Here is a tiny trained network, its code and every weight. The questions are about switching its units off for an input and a target symbol, where a switched-off unit gives its printed mean instead of its output.

import numpy as np


def w(rows, s, z=0):
    codes = np.array(rows[::2]) - 128.0
    scale = np.full(codes.shape[1], s)
    scale[-1] = z or s
    return codes * scale


def norm(h):
    return h / np.sqrt((h * h).mean(-1, keepdims=True) + 1e-5)


def f(y):
    return np.maximum(y, 0)


def softmax(a):
    e = np.exp(a - a.max(-1, keepdims=True))
    return e / e.sum(-1, keepdims=True)


def log_softmax(a):
    a = a - a.max(-1, keepdims=True)
    return a - np.log(np.exp(a).sum(-1, keepdims=True))


def net(x, mask):
    ids = ['αβδεηθλξσφψω'.index(c) for c in x.split()]
    T = len(ids)
    res = E[ids] + P[:T]
    r = norm(res)
    for j in range(2):
        rows = slice(2 * j, 2 * j + 2)
        q, k, v = (r @ M[0][rows].T for M in (Q, K, V))
        z = softmax(np.where(np.tri(T) > 0, q @ k.T / 2**0.5, -1e9)) @ v
        o = O[0][rows]
        res = res + np.where(mask[j], z, o[:, -1]) @ o[:, :-1]
    y = f(norm(res) @ A[0][:, :-1].T + A[0][:, -1])
    res = res + np.where(mask[2:10], y, B[0][:, -1]) @ B[0][:, :-1]
    return log_softmax(norm(res)[-1] @ U[:, :-1].T + U[:, -1])


Q, K, V, O, A, B = {}, {}, {}, {}, {}, {}
E = w([
[129,251,161,227,126],'α',
[122,113,203,209,201],'β',
[147,87,58,121,138],'δ',
[42,148,99,194,147],'ε',
[144,113,106,60,63],'η',
[94,124,138,111,213],'θ',
[201,172,143,144,142],'λ',
[50,125,130,140,121],'ξ',
[197,143,131,157,129],'σ',
[135,109,151,132,187],'φ',
[152,165,120,75,126],'ψ',
[104,111,147,76,112],'ω',
],0.027)
P = w([
[136,93,254,209,60],'0',
[141,73,198,198,103],'1',
[148,76,168,190,105],'2',
[130,85,140,171,108],'3',
[140,87,122,161,117],'4',
[135,92,112,152,113],'5',
[128,101,95,139,123],'6',
[131,88,90,138,102],'7',
[116,89,83,119,100],'8',
[136,93,63,113,137],'9',
],0.0064)
Q[0] = w([
[190,211,145,148,173],'H0',
[152,120,147,33,177],'H0',
[81,134,177,131,55],'H1',
[119,97,6,71,95],'H1',
],0.012)
K[0] = w([
[196,95,41,168,126],'H0',
[66,6,77,171,138],'H0',
[168,132,62,114,127],'H1',
[55,205,142,176,99],'H1',
],0.014)
V[0] = w([
[149,106,39,141,142],'H0',
[44,138,103,100,173],'H0',
[72,182,213,210,40],'H1',
[175,112,254,81,112],'H1',
],0.0078)
O[0] = w([
[82,111,192,222,71,23],'H0',
[154,100,135,137,254,120],'H0',
[90,95,108,134,126,225],'H1',
[151,101,195,165,145,255],'H1',
],0.0093,0.0038)
A[0] = w([
[98,153,169,232,228,111],'N0',
[127,7,96,164,135,252],'N1',
[51,98,200,102,181,104],'N2',
[51,62,142,104,164,126],'N3',
[153,128,133,66,103,173],'N4',
[63,155,42,113,87,211],'N5',
[178,228,143,90,143,158],'N6',
[210,98,110,28,131,201],'N7',
],0.012,0.0036)
B[0] = w([
[144,25,7,131,68,165],'N0',
[140,251,180,54,30,197],'N1',
[213,183,152,108,181,186],'N2',
[120,188,126,134,170,192],'N3',
[44,40,11,212,126,194],'N4',
[93,150,45,31,239,180],'N5',
[21,110,234,124,255,159],'N6',
[44,53,120,98,110,251],'N7',
],0.0085,0.013)
U = w([
[112,169,4,165,127,61],'α',
[59,39,134,164,174,52],'β',
[124,126,207,43,140,254],'δ',
[153,75,132,158,128,225],'ε',
[80,142,100,200,106,162],'η',
[141,136,143,142,54,243],'θ',
[108,63,81,129,53,128],'λ',
[169,163,106,105,207,104],'ξ',
[141,181,138,70,38,23],'σ',
[207,94,134,89,142,128],'φ',
[131,242,120,113,148,214],'ψ',
[97,138,224,147,135,81],'ω',
],0.013,0.0032)

Each question gives the input, a string of symbols that net reads in full, and the target symbol t.
The units are the heads (2 rows each of Q, K, V and O) and the neurons (one row each of A and B). Each row of codes is followed by its name. A weight is (code - 128) times the scale printed after its matrix; where a second scale follows, it is the last column's (O, A, B and U).
mask holds one flag per unit, heads first, then neurons. A switched-off unit (its flag False) gives its mean, the last column of its rows in O or B, instead of its output. The means were averaged over made-up inputs and are rounded, as every weight is.
A unit's drop is (log p(t) with every unit on - log p(t) with that unit switched off) / (log p(t) with every unit on - log p(t) with every unit switched off).
The circuit of an input: a set's keep is (log p(t) with only the set's units on - log p(t) with every unit switched off) / (log p(t) with every unit on - log p(t) with every unit switched off). Starting from all 10 units, units are removed one at a time, each time the one whose removal leaves the highest keep (on an exact tie, the one counted first), for as long as the keep stays at least 0.8.
circuit, biggest first: the units of the circuit, biggest drop first
k most important neurons: the k neurons with the biggest drops, biggest first
which heads matter: for each layer, one digit per head in row order, 1 if its drop is at least 0.15 and else 0, layers parted by /
drop when u is switched off: that unit's drop, to one decimal
input ω ξ ω δ ψ ξ ω φ λ, target ε: circuit, biggest first : (H0 N1 N0 N4)
input ξ φ δ ω ε ψ, target α: 2 most important neurons : (N7 N1)
input δ ψ η ω ψ, target ω: circuit, biggest first : (H0 H1 N6 N5)
input ψ ψ θ, target ξ: circuit, biggest first : (N7 N2)
input ω ω φ ω ω β, target ε: 2 most important neurons : (N0 N5)
input ω ω δ, target σ: which heads matter : 01
input ω ψ λ, target ω: which heads matter : 10
input ω η ψ ω ψ β, target ε: circuit, biggest first : (N0 N7 N4 N5)
input ω ω ω δ ω, target β: 2 most important neurons : (N1 N4)
input δ σ ω ω ψ, target ω: 2 most important neurons : (N7 N0)
input θ η φ, target φ: 3 most important neurons : (N0 N4 N7)
input β ω δ ψ ω ω η ω η λ, target ε: 4 most important neurons : (N1 N0 N7 N4)
input ω ω η δ η ω ω, target β: 2 most important neurons : (N4 N1)
input ω η φ ω φ η ω λ ω ξ, target ψ: drop when N5 is switched off : -0.1
input φ σ ψ σ ψ δ, target σ: drop when H1 is switched off : 0.1
input ω ω ω ε, target α: drop when N0 is switched off : 1.0
